Below is a small trained network, with its code and all its weights. Each question gives an input and a class and asks what happens when units are switched off, that is, made to give their printed mean instead of their output.

import numpy as np


def w(rows, s, z=0):
    codes = np.array(rows[::2]) - 128.0
    scale = np.full(codes.shape[1], s)
    scale[-1] = z or s
    return codes * scale


def norm(h):
    return h / np.sqrt((h * h).mean(-1, keepdims=True) + 1e-5)


def f(y):
    return y / 2 * (1 + np.tanh(0.7978845608 * (y + 0.044715 * y**3)))


def log_softmax(a):
    a = a - a.max(-1, keepdims=True)
    return a - np.log(np.exp(a).sum(-1, keepdims=True))


def net(x, mask):
    res = np.array(x, float).reshape(1, 7) / 4 @ E
    u = 0
    for l in range(3):
        y = f(norm(res) @ A[l][:, :-1].T + A[l][:, -1])
        res = res + np.where(mask[u : u + 5], y, B[l][:, -1]) @ B[l][:, :-1]
        u += 5
    return log_softmax(norm(res)[-1] @ U[:, :-1].T + U[:, -1])


A, B = {}, {}
E = w([
[64,77,254,22,67],'x0',
[35,207,162,183,78],'x1',
[121,129,125,121,136],'x2',
[109,130,126,115,147],'x3',
[65,43,47,146,64],'x4',
[130,125,128,131,128],'x5',
[120,130,124,121,136],'x6',
],0.0063)
A[0] = w([
[68,166,155,114,62,57],'L0N1',
[166,151,86,150,157,53],'L0N2',
[42,141,44,150,54,8],'L0N3',
[125,248,152,135,118,20],'L0N4',
[103,212,66,179,109,162],'L0N5',
],0.017,0.0017)
B[0] = w([
[56,183,130,129,86,247],'L0N1',
[158,172,111,108,80,191],'L0N2',
[185,32,254,114,148,254],'L0N3',
[188,89,177,129,231,214],'L0N4',
[57,188,115,148,34,244],'L0N5',
],0.016,0.0084)
A[1] = w([
[98,106,89,158,170,68],'L1N1',
[51,109,169,255,129,5],'L1N2',
[69,145,174,71,54,241],'L1N3',
[153,88,49,39,103,89],'L1N4',
[128,99,161,178,149,151],'L1N5',
],0.017,0.0017)
B[1] = w([
[150,126,104,100,117,121],'L1N1',
[80,102,130,2,135,184],'L1N2',
[126,169,104,199,104,251],'L1N3',
[87,127,155,60,87,162],'L1N4',
[172,124,89,74,138,153],'L1N5',
],0.023,0.015)
A[2] = w([
[75,175,161,181,65,171],'L2N1',
[143,77,120,174,134,36],'L2N2',
[29,102,58,79,201,173],'L2N3',
[176,145,137,131,199,61],'L2N4',
[103,1,96,165,63,2],'L2N5',
],0.018,0.00098)
B[2] = w([
[166,117,64,115,139,253],'L2N1',
[161,132,204,141,79,126],'L2N2',
[168,141,154,100,8,141],'L2N3',
[93,47,156,171,138,146],'L2N4',
[151,149,149,180,254,156],'L2N5',
],0.021,0.016)
U = w([
[73,150,185,41,65,243],'0',
[107,195,15,225,116,101],'1',
[150,70,249,204,255,1],'2',
],0.0096,0.00097)

Each question gives the input, the list of numbers given to net, and the class t.
The units are the neurons (one row each of A and B). Each row of codes is followed by its name. A weight is (code - 128) times the scale printed after its matrix; where a second scale follows, it is the last column's (A, B and U).
mask holds one flag per neuron, layer by layer. A switched-off neuron (its flag False) gives its mean, the last column of its row in B, instead of its output. The means were averaged over made-up inputs and are rounded, as every weight is.
A unit's drop is (log p(t) with every unit on - log p(t) with that unit switched off) / (log p(t) with every unit on - log p(t) with every unit switched off).
The circuit of an input: a set's keep is (log p(t) with only the set's units on - log p(t) with every unit switched off) / (log p(t) with every unit on - log p(t) with every unit switched off). Starting from the 12 units with the biggest drops (on a tie, the unit counted first), units are removed one at a time, each time the one whose removal leaves the highest keep (on an exact tie, the one counted first), for as long as the keep stays at least 0.8.
circuit, biggest first: the units of the circuit, biggest drop first
unit that matters most: the unit with the biggest drop
k most important neurons: the k neurons with the biggest drops, biggest first
top k neurons in layer l: the k neurons of layer l with the biggest drops, biggest first
input [-5,8,-3,8,-5,7,8], class 0: circuit, biggest first -> (L1N2)
input [3,-1,-4,-7,4,3,0], class 2: circuit, biggest first -> (L0N3 L2N5)
input [5,1,0,3,-5,1,2], class 1: top 2 neurons in layer 0 -> (L0N3 L0N1)
input [-3,7,-2,-8,-3,0,-7], class 0: 2 most important neurons -> (L1N2 L0N5)
input [-3,4,3,4,-2,-5,-3], class 0: top 3 neurons in layer 0 -> (L0N5 L0N4 L0N1)
input [4,4,3,-6,-5,-3,0], class 2: top 2 neurons in layer 0 -> (L0N4 L0N5)
input [-4,-8,0,0,4,3,8], class 0: 3 most important neurons -> (L1N4 L1N3 L0N3)
input [5,4,-4,-8,2,4,1], class 1: 3 most important neurons -> (L1N3 L0N4 L2N1)
input [8,-1,-4,-8,8,4,8], class 1: 3 most important neurons -> (L1N3 L0N4 L0N1)
input [-4,3,7,5,6,-7,4], class 2: 2 most important neurons -> (L0N3 L2N5)
input [-5,8,4,0,-6,6,-4], class 0: 3 most important neurons -> (L0N5 L0N4 L1N2)
input [-4,-8,-4,2,7,-2,0], class 0: 4 most important neurons -> (L1N4 L1N3 L0N3 L0N4)
input [7,-6,-7,-1,-5,-1,-3], class 1: 2 most important neurons -> (L0N4 L0N3)
input [4,6,-1,-3,8,-1,-1], class 2: circuit, biggest first -> (L0N3)
input [-2,8,-5,-3,7,1,0], class 0: 3 most important neurons -> (L1N2 L0N5 L0N1)
input [-4,-4,8,-6,-2,5,4], class 0: 2 most important neurons -> (L0N1 L1N3)
input [-1,-4,5,-7,-5,-3,-5], class 2: top 3 neurons in layer 2 -> (L2N4 L2N3 L2N1)
input [0,7,5,-6,5,7,-5], class 0: 3 most important neurons -> (L1N2 L0N1 L0N5)
input [-5,-6,2,1,-6,0,7], class 0: top 2 neurons in layer 0 -> (L0N4 L0N2)
input [8,-5,5,1,2,-3,-7], class 1: unit that matters most -> L0N3
input [-1,-3,-2,7,-4,8,-5], class 2: top 2 neurons in layer 0 -> (L0N5 L0N1)
